Below is a small trained network, with its code and all its weights. Each question gives an input and a target symbol and asks what happens when units are switched off, that is, made to give their printed mean instead of their output.

import numpy as np


def w(rows, s, z=0):
    codes = np.array(rows[::2]) - 128.0
    scale = np.full(codes.shape[1], s)
    scale[-1] = z or s
    return codes * scale


def norm(h):
    return h / np.sqrt((h * h).mean(-1, keepdims=True) + 1e-5)


def f(y):
    return y / 2 * (1 + np.tanh(0.7978845608 * (y + 0.044715 * y**3)))


def softmax(a):
    e = np.exp(a - a.max(-1, keepdims=True))
    return e / e.sum(-1, keepdims=True)


def log_softmax(a):
    a = a - a.max(-1, keepdims=True)
    return a - np.log(np.exp(a).sum(-1, keepdims=True))


def net(x, mask):
    ids = ['αβδεζηλμξπστφψω'.index(c) for c in x.split()]
    T = len(ids)
    res = E[ids] + P[:T]
    r = norm(res)
    for j in range(3):
        rows = slice(4 * j, 4 * j + 4)
        q, k, v = (r @ M[0][rows].T for M in (Q, K, V))
        z = softmax(np.where(np.tri(T) > 0, q @ k.T / 4**0.5, -1e9)) @ v
        o = O[0][rows]
        res = res + np.where(mask[j], z, o[:, -1]) @ o[:, :-1]
    y = f(norm(res) @ A[0][:, :-1].T + A[0][:, -1])
    res = res + np.where(mask[3:11], y, B[0][:, -1]) @ B[0][:, :-1]
    return log_softmax(norm(res)[-1] @ U[:, :-1].T + U[:, -1])


Q, K, V, O, A, B = {}, {}, {}, {}, {}, {}
E = w([
[197,253,124],'α',
[115,179,150],'β',
[197,113,114],'δ',
[227,181,72],'ε',
[115,141,101],'ζ',
[51,97,149],'η',
[72,170,147],'λ',
[91,47,155],'μ',
[151,50,185],'ξ',
[158,68,71],'π',
[36,212,67],'σ',
[170,163,163],'τ',
[197,171,202],'φ',
[51,128,130],'ψ',
[72,140,126],'ω',
],0.02)
P = w([
[223,151,142],'0',
[8,71,150],'1',
[190,208,183],'2',
[83,5,158],'3',
[146,131,143],'4',
[113,61,170],'5',
[102,152,146],'6',
[79,44,255],'7',
],0.0098)
Q[0] = w([
[117,155,125],'H1',
[137,73,103],'H1',
[138,93,202],'H1',
[92,141,169],'H1',
[163,125,144],'H2',
[145,37,112],'H2',
[116,42,138],'H2',
[147,126,70],'H2',
[150,25,149],'H3',
[134,145,31],'H3',
[91,131,102],'H3',
[249,73,144],'H3',
],0.011)
K[0] = w([
[82,116,131],'H1',
[159,147,177],'H1',
[153,91,169],'H1',
[229,142,33],'H1',
[92,96,121],'H2',
[50,134,1],'H2',
[126,151,116],'H2',
[67,130,100],'H2',
[98,119,60],'H3',
[223,90,112],'H3',
[224,141,109],'H3',
[85,130,82],'H3',
],0.011)
V[0] = w([
[39,177,125],'H1',
[160,95,6],'H1',
[153,173,111],'H1',
[225,114,186],'H1',
[47,179,77],'H2',
[203,100,216],'H2',
[105,155,139],'H2',
[140,210,218],'H2',
[140,143,197],'H3',
[100,151,159],'H3',
[140,142,60],'H3',
[109,94,102],'H3',
],0.013)
O[0] = w([
[80,114,253,184],'H1',
[58,204,86,34],'H1',
[203,158,148,143],'H1',
[237,105,42,122],'H1',
[87,185,174,126],'H2',
[164,71,102,175],'H2',
[108,164,194,156],'H2',
[198,132,227,254],'H2',
[254,30,221,174],'H3',
[136,129,163,179],'H3',
[83,206,89,88],'H3',
[26,54,77,100],'H3',
],0.0077,0.0043)
A[0] = w([
[164,170,158,63],'N1',
[145,148,147,27],'N2',
[140,219,135,1],'N3',
[76,120,135,47],'N4',
[164,41,149,154],'N5',
[255,72,197,199],'N6',
[171,181,125,127],'N7',
[107,136,54,213],'N8',
],0.011,0.0047)
B[0] = w([
[177,127,150,132],'N1',
[247,119,65,119],'N2',
[74,244,136,124],'N3',
[121,55,156,126],'N4',
[34,136,111,183],'N5',
[47,41,190,253],'N6',
[173,220,151,135],'N7',
[1,174,131,138],'N8',
],0.0069,0.011)
U = w([
[169,181,142,16],'α',
[151,154,134,3],'β',
[160,135,82,56],'δ',
[164,186,77,102],'ε',
[103,207,110,35],'ζ',
[94,138,146,4],'η',
[126,162,207,16],'λ',
[106,72,99,181],'μ',
[141,69,96,42],'ξ',
[87,148,57,154],'π',
[1,233,213,223],'σ',
[147,105,125,133],'τ',
[180,71,161,236],'φ',
[55,171,224,44],'ψ',
[74,154,183,115],'ω',
],0.01,0.0052)

Each question gives the input, a string of symbols that net reads in full, and the target symbol t.
The units are the heads (4 rows each of Q, K, V and O) and the neurons (one row each of A and B). Each row of codes is followed by its name. A weight is (code - 128) times the scale printed after its matrix; where a second scale follows, it is the last column's (O, A, B and U).
mask holds one flag per unit, heads first, then neurons. A switched-off unit (its flag False) gives its mean, the last column of its rows in O or B, instead of its output. The means were averaged over made-up inputs and are rounded, as every weight is.
A unit's drop is (log p(t) with every unit on - log p(t) with that unit switched off) / (log p(t) with every unit on - log p(t) with every unit switched off).
The circuit of an input: a set's keep is (log p(t) with only the set's units on - log p(t) with every unit switched off) / (log p(t) with every unit on - log p(t) with every unit switched off). Starting from all 11 units, units are removed one at a time, each time the one whose removal leaves the highest keep (on an exact tie, the one counted first), for as long as the keep stays at least 0.8.
circuit, biggest first: the units of the circuit, biggest drop first
most important unit: the unit with the biggest drop
which heads matter: for each layer, one digit per head in row order, 1 if its drop is at least 0.15 and else 0, layers parted by /
drop of u: that unit's drop, to one decimal
input φ η ψ, target φ: circuit, biggest first	(H2)
input φ σ π σ σ μ, target σ: which heads matter	011
input σ σ δ, target σ: circuit, biggest first	(H3 H2)
input σ σ ε σ ε, target σ: which heads matter	100
input ψ σ σ σ μ, target σ: which heads matter	010
input λ φ λ, target φ: which heads matter	000
input λ π ω ξ α σ π, target σ: which heads matter	011
input ε σ π, target σ: which heads matter	000
input λ η σ σ ξ ζ, target σ: which heads matter	010
input λ φ ζ, target φ: which heads matter	000
input δ τ α φ φ λ ζ, target φ: which heads matter	011
input ζ η ε α φ λ, target φ: circuit, biggest first	(H1 H2)
input ε δ φ σ ζ σ ξ, target σ: circuit, biggest first	(H2 H3)
input σ σ β ξ, target σ: most important unit	H2
input φ μ α, target φ: drop of N7	-0.1
input β σ λ δ, target σ: drop of H2	0.6
input σ λ ε, target σ: drop of H1	0.3
input τ σ ψ β ε φ φ β, target φ: drop of N6	-0.1
